Here is a tiny trained network, its code and every weight. The questions are about switching its units off for an input and a target symbol, where a switched-off unit gives its printed mean instead of its output.

import numpy as np


def w(rows, s, z=0):
    codes = np.array(rows[::2]) - 128.0
    scale = np.full(codes.shape[1], s)
    scale[-1] = z or s
    return codes * scale


def norm(h):
    return h / np.sqrt((h * h).mean(-1, keepdims=True) + 1e-5)


def f(y):
    return y / 2 * (1 + np.tanh(0.7978845608 * (y + 0.044715 * y**3)))


def softmax(a):
    e = np.exp(a - a.max(-1, keepdims=True))
    return e / e.sum(-1, keepdims=True)


def log_softmax(a):
    a = a - a.max(-1, keepdims=True)
    return a - np.log(np.exp(a).sum(-1, keepdims=True))


def net(x, mask):
    ids = ['αβγθμφψω'.index(c) for c in x.split()]
    T = len(ids)
    res = E[ids] + P[:T]
    u = 0
    for l in range(2):
        r = norm(res)
        for j in range(2):
            rows = slice(3 * j, 3 * j + 3)
            q, k, v = (r @ M[l][rows].T for M in (Q, K, V))
            z = softmax(np.where(np.tri(T) > 0, q @ k.T / 3**0.5, -1e9)) @ v
            o = O[l][rows]
            res = res + np.where(mask[u + j], z, o[:, -1]) @ o[:, :-1]
        u += 2
        y = f(norm(res) @ A[l][:, :-1].T + A[l][:, -1])
        res = res + np.where(mask[u : u + 16], y, B[l][:, -1]) @ B[l][:, :-1]
        u += 16
    return log_softmax(norm(res)[-1] @ U[:, :-1].T + U[:, -1])


Q, K, V, O, A, B = {}, {}, {}, {}, {}, {}
E = w([
[253,153,64,188,78,192],'α',
[216,72,143,190,196,128],'β',
[14,135,79,29,59,221],'γ',
[47,112,195,173,219,151],'θ',
[190,130,197,127,141,173],'μ',
[88,105,225,175,115,166],'φ',
[132,122,196,130,216,174],'ψ',
[162,98,208,174,54,145],'ω',
],0.0069)
P = w([
[97,230,111,154,163,118],'0',
[129,161,171,145,148,158],'1',
[115,123,140,129,140,197],'2',
[42,75,113,232,135,80],'3',
[143,140,167,79,106,107],'4',
[97,70,111,113,137,230],'5',
[53,12,98,181,122,38],'6',
[155,111,155,42,105,81],'7',
[84,64,88,100,136,254],'8',
],0.0079)
Q[0] = w([
[75,118,43,162,88,179],'L0H0',
[92,203,88,205,121,13],'L0H0',
[168,204,143,109,118,140],'L0H0',
[83,74,241,149,177,2],'L0H1',
[145,107,110,148,81,36],'L0H1',
[160,241,113,162,160,126],'L0H1',
],0.02)
K[0] = w([
[77,179,39,180,103,178],'L0H0',
[174,225,182,236,161,119],'L0H0',
[149,43,134,187,114,104],'L0H0',
[157,129,216,74,134,4],'L0H1',
[147,149,108,194,123,74],'L0H1',
[203,160,172,166,166,190],'L0H1',
],0.019)
V[0] = w([
[140,112,190,122,52,115],'L0H0',
[98,34,170,113,200,120],'L0H0',
[26,168,145,101,109,31],'L0H0',
[132,2,109,11,148,129],'L0H1',
[187,76,47,126,90,105],'L0H1',
[134,192,126,66,112,129],'L0H1',
],0.0076)
O[0] = w([
[111,86,158,92,79,157,125],'L0H0',
[79,78,176,112,183,117,7],'L0H0',
[81,156,107,165,127,212,51],'L0H0',
[161,254,176,201,78,104,24],'L0H1',
[129,129,179,201,161,159,33],'L0H1',
[86,170,99,87,132,160,60],'L0H1',
],0.0062,0.0021)
A[0] = w([
[187,173,193,94,213,148,78],'L0N0',
[191,141,178,80,113,140,126],'L0N1',
[162,135,144,187,131,99,117],'L0N2',
[128,110,145,94,146,180,106],'L0N3',
[124,212,176,9,138,112,82],'L0N4',
[38,146,185,100,124,102,94],'L0N5',
[223,188,90,69,104,117,77],'L0N6',
[123,101,140,131,145,179,116],'L0N7',
[149,168,104,134,150,86,109],'L0N8',
[120,159,230,108,109,181,87],'L0N9',
[93,140,190,80,158,141,84],'L0N10',
[119,124,72,134,93,102,119],'L0N11',
[131,158,182,138,202,165,70],'L0N12',
[138,136,109,116,104,73,105],'L0N13',
[121,202,171,160,160,238,3],'L0N14',
[145,125,162,89,139,74,80],'L0N15',
],0.011,0.0045)
B[0] = w([
[207,152,194,100,167,78,156],'L0N0',
[198,99,125,174,90,113,220],'L0N1',
[94,61,113,108,171,122,185],'L0N2',
[157,135,210,128,113,129,215],'L0N3',
[105,203,157,115,98,6,234],'L0N4',
[108,65,131,207,182,136,209],'L0N5',
[161,103,27,140,134,92,210],'L0N6',
[130,105,203,129,111,131,205],'L0N7',
[115,99,153,103,134,177,109],'L0N8',
[124,66,161,206,40,93,252],'L0N9',
[156,172,215,157,107,172,186],'L0N10',
[105,86,131,140,171,96,167],'L0N11',
[116,143,117,137,136,52,132],'L0N12',
[91,110,138,165,145,131,123],'L0N13',
[78,174,83,234,142,209,246],'L0N14',
[147,121,102,153,131,190,142],'L0N15',
],0.015,0.0032)
Q[1] = w([
[157,49,98,146,237,139],'L1H0',
[178,94,9,133,48,97],'L1H0',
[254,183,234,200,79,159],'L1H0',
[92,137,133,55,156,95],'L1H1',
[212,178,147,133,108,61],'L1H1',
[180,186,184,95,98,185],'L1H1',
],0.015)
K[1] = w([
[118,91,117,9,156,92],'L1H0',
[175,122,10,165,103,149],'L1H0',
[201,57,211,241,104,38],'L1H0',
[176,143,132,76,127,178],'L1H1',
[140,63,145,214,138,75],'L1H1',
[157,136,190,209,87,108],'L1H1',
],0.015)
V[1] = w([
[216,112,80,92,52,102],'L1H0',
[202,167,108,208,225,131],'L1H0',
[114,116,91,142,110,247],'L1H0',
[149,97,67,214,137,203],'L1H1',
[128,160,72,143,61,93],'L1H1',
[57,222,112,170,123,156],'L1H1',
],0.013)
O[1] = w([
[115,134,26,38,67,163,254],'L1H0',
[138,131,95,93,254,44,138],'L1H0',
[148,20,122,192,72,60,10],'L1H0',
[172,62,71,255,148,136,179],'L1H1',
[132,188,47,111,103,160,152],'L1H1',
[124,222,132,191,128,219,64],'L1H1',
],0.0079,0.0033)
A[1] = w([
[59,160,115,68,161,117,97],'L1N0',
[111,45,141,124,156,181,160],'L1N1',
[135,123,74,95,163,90,252],'L1N2',
[152,141,158,127,229,104,139],'L1N3',
[151,67,66,106,70,142,26],'L1N4',
[118,177,170,109,154,125,135],'L1N5',
[203,97,127,121,151,204,121],'L1N6',
[96,101,120,106,110,80,15],'L1N7',
[151,115,2,145,136,147,17],'L1N8',
[141,129,159,128,116,114,86],'L1N9',
[127,134,196,122,140,128,75],'L1N10',
[101,186,115,130,85,152,119],'L1N11',
[166,165,76,84,93,111,142],'L1N12',
[93,210,97,218,107,204,66],'L1N13',
[169,101,62,124,181,129,45],'L1N14',
[234,163,142,111,124,144,9],'L1N15',
],0.017,0.0026)
B[1] = w([
[216,165,141,114,104,82,142],'L1N0',
[160,179,140,95,113,200,163],'L1N1',
[191,79,121,137,122,180,179],'L1N2',
[36,149,102,82,158,155,156],'L1N3',
[28,135,110,129,103,16,189],'L1N4',
[122,130,138,193,128,76,150],'L1N5',
[42,150,177,95,147,190,149],'L1N6',
[158,131,143,89,143,155,146],'L1N7',
[156,132,137,233,94,2,191],'L1N8',
[145,101,106,142,128,113,138],'L1N9',
[140,114,125,208,112,114,152],'L1N10',
[127,137,90,163,140,204,171],'L1N11',
[142,79,112,185,100,137,157],'L1N12',
[86,226,23,120,92,218,249],'L1N13',
[131,78,86,170,185,119,174],'L1N14',
[175,186,88,83,109,157,138],'L1N15',
],0.024,0.014)
U = w([
[145,58,50,185,150,55,170],'α',
[139,71,127,44,195,146,251],'β',
[95,205,70,167,86,180,188],'γ',
[17,125,204,173,203,118,34],'θ',
[254,148,111,56,57,114,44],'μ',
[172,71,221,165,73,194,83],'φ',
[150,243,179,89,154,45,92],'ψ',
[36,102,156,34,49,93,127],'ω',
],0.0099,0.0027)

Each question gives the input, a string of symbols that net reads in full, and the target symbol t.
The units are the heads (3 rows each of Q, K, V and O) and the neurons (one row each of A and B). Each row of codes is followed by its name. A weight is (code - 128) times the scale printed after its matrix; where a second scale follows, it is the last column's (O, A, B and U).
mask holds one flag per unit, layer by layer, with each layer's heads first. A switched-off unit (its flag False) gives its mean, the last column of its rows in O or B, instead of its output. The means were averaged over made-up inputs and are rounded, as every weight is.
A unit's drop is (log p(t) with every unit on - log p(t) with that unit switched off) / (log p(t) with every unit on - log p(t) with every unit switched off).
The circuit of an input: a set's keep is (log p(t) with only the set's units on - log p(t) with every unit switched off) / (log p(t) with every unit on - log p(t) with every unit switched off). Starting from the 12 units with the biggest drops (on a tie, the unit counted first), units are removed one at a time, each time the one whose removal leaves the highest keep (on an exact tie, the one counted first), for as long as the keep stays at least 0.8.
circuit, biggest first: the units of the circuit, biggest drop first
k most important neurons: the k neurons with the biggest drops, biggest first
top k neurons in layer l: the k neurons of layer l with the biggest drops, biggest first
heads that matter: for each layer, one digit per head in row order, 1 if its drop is at least 0.15 and else 0, layers parted by /
input α θ α μ α, target μ: circuit, biggest first => (L0H0, L1N15, L1N13, L0N0)
input α γ ω ψ φ, target φ: circuit, biggest first => (L1N13, L1N4)
input θ φ θ, target θ: circuit, biggest first => (L1N3, L1N13, L1H0)
input φ γ α ω, target φ: heads that matter => 01 / 10
input μ θ φ μ γ α ω γ, target α: circuit, biggest first => (L1N13)
input α ω μ α ψ ω α θ, target θ: circuit, biggest first => (L1H0, L1N3, L1N13)
input ω γ α γ, target ω: heads that matter => 01 / 11
input φ α φ μ, target φ: 2 most important neurons => (L0N9, L0N1)
input μ ω μ μ, target μ: heads that matter => 01 / 01
input α α γ θ α γ γ, target α: heads that matter => 10 / 00
input μ γ θ ψ, target μ: 3 most important neurons => (L1N0, L0N14, L1N13)
input β ω γ α ψ, target ψ: heads that matter => 10 / 00
input μ α α ψ ω μ ω, target μ: 2 most important neurons => (L1N0, L0N2)
input θ α β φ, target θ: heads that matter => 01 / 10
input θ α μ α θ γ γ α, target θ: 2 most important neurons => (L0N5, L1N13)
input μ α φ α γ α γ, target μ: 4 most important neurons => (L1N0, L0N14, L1N13, L0N9)
input β α α φ α γ ω, target β: 2 most important neurons => (L0N1, L0N2)
input μ ω γ ω α γ α φ, target φ: most important neuron => (L0N9)
input ψ α α α ω φ ω, target ψ: top 2 neurons in layer 0 => (L0N1, L0N14)
input φ ω ψ ψ θ φ γ, target φ: top 2 neurons in layer 0 => (L0N14, L0N4)
input φ γ γ α, target φ: most important neuron => (L1N13)
input ω γ γ ψ μ α γ, target ω: 2 most important neurons => (L0N14, L1N13)
input β β ω γ α β γ, target β: 3 most important neurons => (L0N5, L0N1, L0N4)
input ψ θ ω φ α ψ β, target ψ: top 2 neurons in layer 0 => (L0N2, L0N14)
input ψ ω γ α, target ψ: heads that matter => 01 / 11
input μ φ β α, target μ: heads that matter => 01 / 01
input β α θ γ ψ α ψ, target β: heads that matter => 00 / 00
